[[107 101 119 123 127 110]
 [153 148 142 152 146 144]
 [153 150 144 153 147 144]
 [138 106 115 147 151 134]
 [141 126 124 139 140 139]]
->
[[110 127 123 119 101 107]
 [144 146 152 142 148 153]
 [144 147 153 144 150 153]
 [134 151 147 115 106 138]
 [139 140 139 124 126 141]]

[[122 105 146]
 [121 105 146]
 [115 100 140]
 [122 105 146]
 [121 105 146]
 [115 100 140]
 [123 102 139]
 [122 105 146]
 [121 105 146]
 [115 100 140]
 [122 105 146]]
->
[[146 105 122]
 [146 105 121]
 [140 100 115]
 [146 105 122]
 [146 105 121]
 [140 100 115]
 [139 102 123]
 [146 105 122]
 [146 105 121]
 [140 100 115]
 [146 105 122]]

[[115 108 132 133 128 125 120 125 145 147 130 138]
 [120 142 123 131 109 112 138 130 116 108 124 135]
 [118 141 118 138 125 138 131 140 126 125 122 137]
 [139 116 139 120 141 116 112 127 130 146 132 120]
 [116 157 106 142 124 113 140 135 115 114 126 147]]
->
[[138 130 147 145 125 120 125 128 133 132 108 115]
 [135 124 108 116 130 138 112 109 131 123 142 120]
 [137 122 125 126 140 131 138 125 138 118 141 118]
 [120 132 146 130 127 112 116 141 120 139 116 139]
 [147 126 114 115 135 140 113 124 142 106 157 116]]

[[130 112 117 122 122 125 119 125 127]
 [118 132 118 132 135 128 118 128 125]
 [131 135 122 135 132 126 118 126 124]
 [119 149 132 110 134 132 127 129 128]
 [133 140 134 133 134 132 144 132 130]
 [122 125 124 149 129 126 143 129 128]
 [144 134 133 124 123 125 130 124 128]
 [140 118 102 154 129 121 117 124 124]
 [146 112 103 146 121 119 126 123 127]]
->
[[127 125 119 125 122 122 117 112 130]
 [125 128 118 128 135 132 118 132 118]
 [124 126 118 126 132 135 122 135 131]
 [128 129 127 132 134 110 132 149 119]
 [130 132 144 132 134 133 134 140 133]
 [128 129 143 126 129 149 124 125 122]
 [128 124 130 125 123 124 133 134 144]
 [124 124 117 121 129 154 102 118 140]
 [127 123 126 119 121 146 103 112 146]]

[[109 122 120]
 [104 105 103]
 [111 138 108]
 [124 120 119]
 [143 143 134]
 [112 134 108]
 [125 122 142]]
->
[[120 122 109]
 [103 105 104]
 [108 138 111]
 [119 120 124]
 [134 143 143]
 [108 134 112]
 [142 122 125]]

[[126 126 126 134 127 128 135 118 115 125 125 120 128 115 129]
 [131 128 132 137 140 125 126 122 121 126 136 130 126 117 118]
 [132 122 126 124 126 123 132 141 124 127 126 137 106 134 127]
 [132 131 132 129 130 122 136 129 132 127 130 122 132 140 140]
 [129 128 128 132 131 133 131 129 134 110 108 132 128 134 127]
 [129 126 132 120 134 126 127 133 136 134 120 115 128 123 112]]
->
[[129 115 128 120 125 125 115 118 135 128 127 134 126 126 126]
 [118 117 126 130 136 126 121 122 126 125 140 137 132 128 131]
 [127 134 106 137 126 127 124 141 132 123 126 124 126 122 132]
 [140 140 132 122 130 127 132 129 136 122 130 129 132 131 132]
 [127 134 128 132 108 110 134 129 131 133 131 132 128 128 129]
 [112 123 128 115 120 134 136 133 127 126 134 120 132 126 129]]
---
[[127 102 132 119]
 [128 124 129 126]]
->
[[102 132]
 [124 129]]

[[121 136 109 147]
 [131 127 140  98]]
->
[[136 109]
 [127 140]]

[[147 122 121]
 [133 129 105]]
->
[[122 121]
 [129 105]]

[[134 137 137 152 116]
 [138 136 133 142 123]]
->
[[137 137]
 [136 133]]

[[127 109 150]
 [131 115 157]]
->
[[109 150]
 [115 157]]

[[131 122 133 150 142]
 [117 135 132 113 117]
 [112 140 150 134 132]
 [119 111 128 142 135]
 [116 139 143 125 125]]
->
[[122 133]
 [135 132]]
---
[[138 135 134 125 129 114 131 144 118 131 126 135 127 135 137]
 [132 124 131 140 114 136 137  99 126 127 119 114 116 121 120]]
->
[[137 135 127 135 126 131 118 144 131 114 129 125 134 135 138]
 [120 121 116 114 119 127 126  99 137 136 114 140 131 124 132]]

[[148 130 128 128]
 [141 146 129 128]
 [133 151 133 128]
 [137 150 131 128]
 [129 140 147 130]
 [128 130 148 140]]
->
[[128 128 130 148]
 [128 129 146 141]
 [128 133 151 133]
 [128 131 150 137]
 [130 147 140 129]
 [140 148 130 128]]

[[135 120]
 [138 137]
 [156 115]
 [141 134]
 [120 154]
 [112 142]
 [122 137]
 [152 122]
 [151 128]
 [136 140]
 [111 154]
 [125 147]]
->
[[120 135]
 [137 138]
 [115 156]
 [134 141]
 [154 120]
 [142 112]
 [137 122]
 [122 152]
 [128 151]
 [140 136]
 [154 111]
 [147 125]]

[[119 148 116]
 [134 125 121]
 [118 153 108]
 [126 146 113]
 [119 110 145]
 [125 127 127]
 [121 145 119]]
->
[[116 148 119]
 [121 125 134]
 [108 153 118]
 [113 146 126]
 [145 110 119]
 [127 127 125]
 [119 145 121]]

[[142 131 120]
 [127 153 124]
 [124 107 141]
 [127 119 120]]
->
[[120 131 142]
 [124 153 127]
 [141 107 124]
 [120 119 127]]

[[135 127 134 127 130 133 132 131 135 126 134 129 143 132 130]
 [113 143 148 150 147 123 145 120 114 138 144 143 137 116 146]]
->
[[130 132 143 129 134 126 135 131 132 133 130 127 134 127 135]
 [146 116 137 143 144 138 114 120 145 123 147 150 148 143 113]]
